Below are the code and all the weights of a small trained network. Each question names an input and a target symbol and asks about switching units off, where a switched-off unit gives its printed mean instead of its output.

import numpy as np


def w(rows, s, z=0):
    codes = np.array(rows[::2]) - 128.0
    scale = np.full(codes.shape[1], s)
    scale[-1] = z or s
    return codes * scale


def norm(h):
    return h / np.sqrt((h * h).mean(-1, keepdims=True) + 1e-5)


def f(y):
    return y / 2 * (1 + np.tanh(0.7978845608 * (y + 0.044715 * y**3)))


def softmax(a):
    e = np.exp(a - a.max(-1, keepdims=True))
    return e / e.sum(-1, keepdims=True)


def log_softmax(a):
    a = a - a.max(-1, keepdims=True)
    return a - np.log(np.exp(a).sum(-1, keepdims=True))


def net(x, mask):
    ids = ['ΔΞβγελπσφψω'.index(c) for c in x.split()]
    T = len(ids)
    res = E[ids] + P[:T]
    u = 0
    for l in range(3):
        q, k, v = (norm(res) @ M[l].T for M in (Q, K, V))
        z = softmax(np.where(np.tri(T) > 0, q @ k.T / 3**0.5, -1e9)) @ v
        res = res + np.where(mask[u], z, O[l][:, -1]) @ O[l][:, :-1]
        u += 1
        y = f(norm(res) @ A[l][:, :-1].T + A[l][:, -1])
        res = res + np.where(mask[u : u + 12], y, B[l][:, -1]) @ B[l][:, :-1]
        u += 12
    return log_softmax(norm(res)[-1] @ U[:, :-1].T + U[:, -1])


Q, K, V, O, A, B = {}, {}, {}, {}, {}, {}
E = w([
[159,176,64,115],'Δ',
[70,85,137,125],'Ξ',
[123,140,131,155],'β',
[81,168,183,163],'γ',
[58,208,114,157],'ε',
[95,94,139,120],'λ',
[28,209,101,121],'π',
[63,207,188,15],'σ',
[116,149,150,156],'φ',
[53,92,165,118],'ψ',
[233,107,137,4],'ω',
],0.022)
P = w([
[190,2,97,160],'0',
[34,121,123,120],'1',
[37,109,108,111],'2',
[77,118,103,130],'3',
[72,112,95,129],'4',
[73,110,97,127],'5',
[66,109,91,127],'6',
],0.0085)
Q[0] = w([
[210,214,124,69],'L0H1',
[208,52,209,195],'L0H1',
[154,254,87,182],'L0H1',
],0.0095)
K[0] = w([
[126,217,150,40],'L0H1',
[50,114,225,238],'L0H1',
[55,254,62,31],'L0H1',
],0.012)
V[0] = w([
[190,85,87,140],'L0H1',
[117,138,250,163],'L0H1',
[81,68,211,105],'L0H1',
],0.012)
O[0] = w([
[79,145,114,20,161],'L0H1',
[108,115,2,211,3],'L0H1',
[134,4,107,129,30],'L0H1',
],0.0088,0.013)
A[0] = w([
[134,99,96,70,87],'L0N1',
[93,105,153,108,134],'L0N2',
[254,102,131,124,222],'L0N3',
[117,109,127,127,57],'L0N4',
[132,91,126,176,59],'L0N5',
[84,109,165,119,21],'L0N6',
[112,134,188,97,147],'L0N7',
[197,172,123,77,105],'L0N8',
[97,66,162,172,248],'L0N9',
[181,93,144,112,151],'L0N10',
[122,113,163,21,28],'L0N11',
[57,149,108,152,73],'L0N12',
],0.019,0.0018)
B[0] = w([
[102,122,155,76,139],'L0N1',
[254,86,63,144,159],'L0N2',
[9,114,97,95,131],'L0N3',
[151,113,176,113,125],'L0N4',
[127,152,183,181,136],'L0N5',
[225,180,66,137,157],'L0N6',
[189,145,81,235,223],'L0N7',
[30,159,199,131,210],'L0N8',
[143,145,201,123,156],'L0N9',
[122,130,15,143,126],'L0N10',
[180,70,69,189,247],'L0N11',
[133,78,88,142,154],'L0N12',
],0.0094,0.014)
Q[1] = w([
[253,42,195,119],'L1H1',
[81,146,128,188],'L1H1',
[195,126,103,167],'L1H1',
],0.011)
K[1] = w([
[245,136,58,165],'L1H1',
[2,83,77,16],'L1H1',
[167,174,49,49],'L1H1',
],0.0082)
V[1] = w([
[63,135,187,166],'L1H1',
[153,106,254,190],'L1H1',
[111,114,46,176],'L1H1',
],0.0072)
O[1] = w([
[117,8,179,143,189],'L1H1',
[84,126,161,67,249],'L1H1',
[160,112,137,82,66],'L1H1',
],0.011,0.0016)
A[1] = w([
[15,214,132,7,64],'L1N1',
[144,203,114,139,198],'L1N2',
[102,147,160,174,165],'L1N3',
[104,144,126,9,254],'L1N4',
[140,82,225,163,50],'L1N5',
[80,121,51,113,31],'L1N6',
[38,148,75,172,55],'L1N7',
[111,241,99,33,144],'L1N8',
[163,135,244,73,66],'L1N9',
[118,61,67,91,127],'L1N10',
[105,247,158,33,150],'L1N11',
[138,94,39,144,151],'L1N12',
],0.011,0.0065)
B[1] = w([
[138,184,213,143,192],'L1N1',
[84,123,203,124,225],'L1N2',
[106,82,143,151,178],'L1N3',
[68,200,178,139,175],'L1N4',
[116,154,92,108,131],'L1N5',
[137,127,111,96,122],'L1N6',
[182,11,106,61,126],'L1N7',
[70,164,192,112,213],'L1N8',
[140,118,69,176,151],'L1N9',
[101,228,132,132,140],'L1N10',
[105,216,192,126,245],'L1N11',
[130,138,67,69,150],'L1N12',
],0.011,0.012)
Q[2] = w([
[170,220,41,171],'L2H1',
[215,210,165,216],'L2H1',
[220,2,83,100],'L2H1',
],0.0075)
K[2] = w([
[110,182,119,53],'L2H1',
[107,135,173,138],'L2H1',
[145,5,150,82],'L2H1',
],0.016)
V[2] = w([
[155,221,98,252],'L2H1',
[5,116,138,78],'L2H1',
[161,30,253,40],'L2H1',
],0.0055)
O[2] = w([
[172,148,5,207,250],'L2H1',
[56,146,185,152,234],'L2H1',
[220,193,164,127,156],'L2H1',
],0.012,0.0022)
A[2] = w([
[147,107,44,48,52],'L2N1',
[5,221,88,71,102],'L2N2',
[130,4,105,108,113],'L2N3',
[115,47,218,149,108],'L2N4',
[28,121,96,31,1],'L2N5',
[99,213,75,233,93],'L2N6',
[145,121,217,194,20],'L2N7',
[182,33,86,120,172],'L2N8',
[112,136,231,218,116],'L2N9',
[161,55,103,213,79],'L2N10',
[64,90,103,217,243],'L2N11',
[147,182,168,140,90],'L2N12',
],0.013,0.0063)
B[2] = w([
[66,115,118,123,142],'L2N1',
[150,176,152,1,206],'L2N2',
[82,112,155,166,143],'L2N3',
[183,123,79,112,149],'L2N4',
[123,170,54,87,130],'L2N5',
[140,55,81,120,188],'L2N6',
[130,150,70,164,168],'L2N7',
[85,156,150,153,161],'L2N8',
[107,105,75,129,250],'L2N9',
[107,188,164,136,149],'L2N10',
[156,109,174,65,174],'L2N11',
[96,145,127,177,180],'L2N12',
],0.016,0.013)
U = w([
[93,193,195,149,177],'Δ',
[217,112,189,83,135],'Ξ',
[146,107,155,170,122],'β',
[79,143,49,100,96],'γ',
[84,39,211,167,113],'ε',
[124,60,130,89,180],'λ',
[4,73,117,117,90],'π',
[215,211,74,141,99],'σ',
[41,164,76,231,1],'φ',
[171,124,209,207,54],'ψ',
[133,154,66,25,141],'ω',
],0.016,0.0087)

Each question gives the input, a string of symbols that net reads in full, and the target symbol t.
The units are the heads (3 rows each of Q, K, V and O) and the neurons (one row each of A and B). Each row of codes is followed by its name. A weight is (code - 128) times the scale printed after its matrix; where a second scale follows, it is the last column's (O, A, B and U).
mask holds one flag per unit, layer by layer, with each layer's heads first. A switched-off unit (its flag False) gives its mean, the last column of its rows in O or B, instead of its output. The means were averaged over made-up inputs and are rounded, as every weight is.
A unit's drop is (log p(t) with every unit on - log p(t) with that unit switched off) / (log p(t) with every unit on - log p(t) with every unit switched off).
unit that matters most: the unit with the biggest drop
top k neurons: the k neurons with the biggest drops, biggest first
k most important neurons of layer l: the k neurons of layer l with the biggest drops, biggest first
input Ξ Δ Δ Ξ λ, target Ξ: top 4 neurons : L0N9, L0N7, L0N11, L1N11
input Δ π Δ Δ γ, target φ: unit that matters most : L0H1
input π Ξ ε Ξ, target ψ: 2 most important neurons of layer 0 : L0N8, L0N9
input λ Δ φ π β π Ξ, target π: top 2 neurons : L0N10, L1N2
input π Ξ Δ λ, target ψ: 3 most important neurons of layer 0 : L0N8, L0N9, L0N5
input φ Δ β, target λ: 2 most important neurons of layer 2 : L2N6, L2N11
input λ Δ Δ Δ Δ ψ Ξ, target π: top 3 neurons : L0N2, L0N10, L1N11
input ω Ξ Δ π ψ Ξ, target φ: top 4 neurons : L2N2, L1N11, L2N8, L0N6
input Ξ β Ξ Δ Ξ, target Ξ: top 4 neurons : L0N9, L0N7, L0N11, L0N2
input Ξ ε Ξ Ξ π, target π: top 3 neurons : L1N7, L0N12, L1N11
input β Δ π φ, target φ: top 2 neurons : L0N11, L2N2
input φ β φ, target λ: 2 most important neurons of layer 2 : L2N4, L2N11
input φ ε γ, target λ: top 2 neurons : L0N11, L0N7
input Δ π φ Ξ λ φ, target σ: unit that matters most : L0N8
input ω π φ Ξ, target φ: top 3 neurons : L2N2, L2N8, L0N2
input π Δ π γ, target φ: top 2 neurons : L2N2, L0N11
input ψ ε π π β Ξ λ, target λ: top 4 neurons : L0N7, L0N11, L2N4, L1N11
input Ξ β π, target π: 4 most important neurons of layer 1 : L1N7, L1N11, L1N8, L1N4
input ω Δ ψ, target φ: 2 most important neurons of layer 2 : L2N2, L2N8
input Δ Δ γ φ, target φ: 2 most important neurons of layer 2 : L2N2, L2N7
input Δ Ξ π Δ Ξ φ Ξ, target σ: unit that matters most : L0N6
input ε Ξ Δ ω Ξ π, target ω: top 3 neurons : L0N8, L0N3, L2N2
input π Δ Δ π Δ γ β, target φ: 2 most important neurons of layer 2 : L2N2, L2N7
input Ξ Ξ φ, target σ: 3 most important neurons of layer 0 : L0N9, L0N11, L0N7
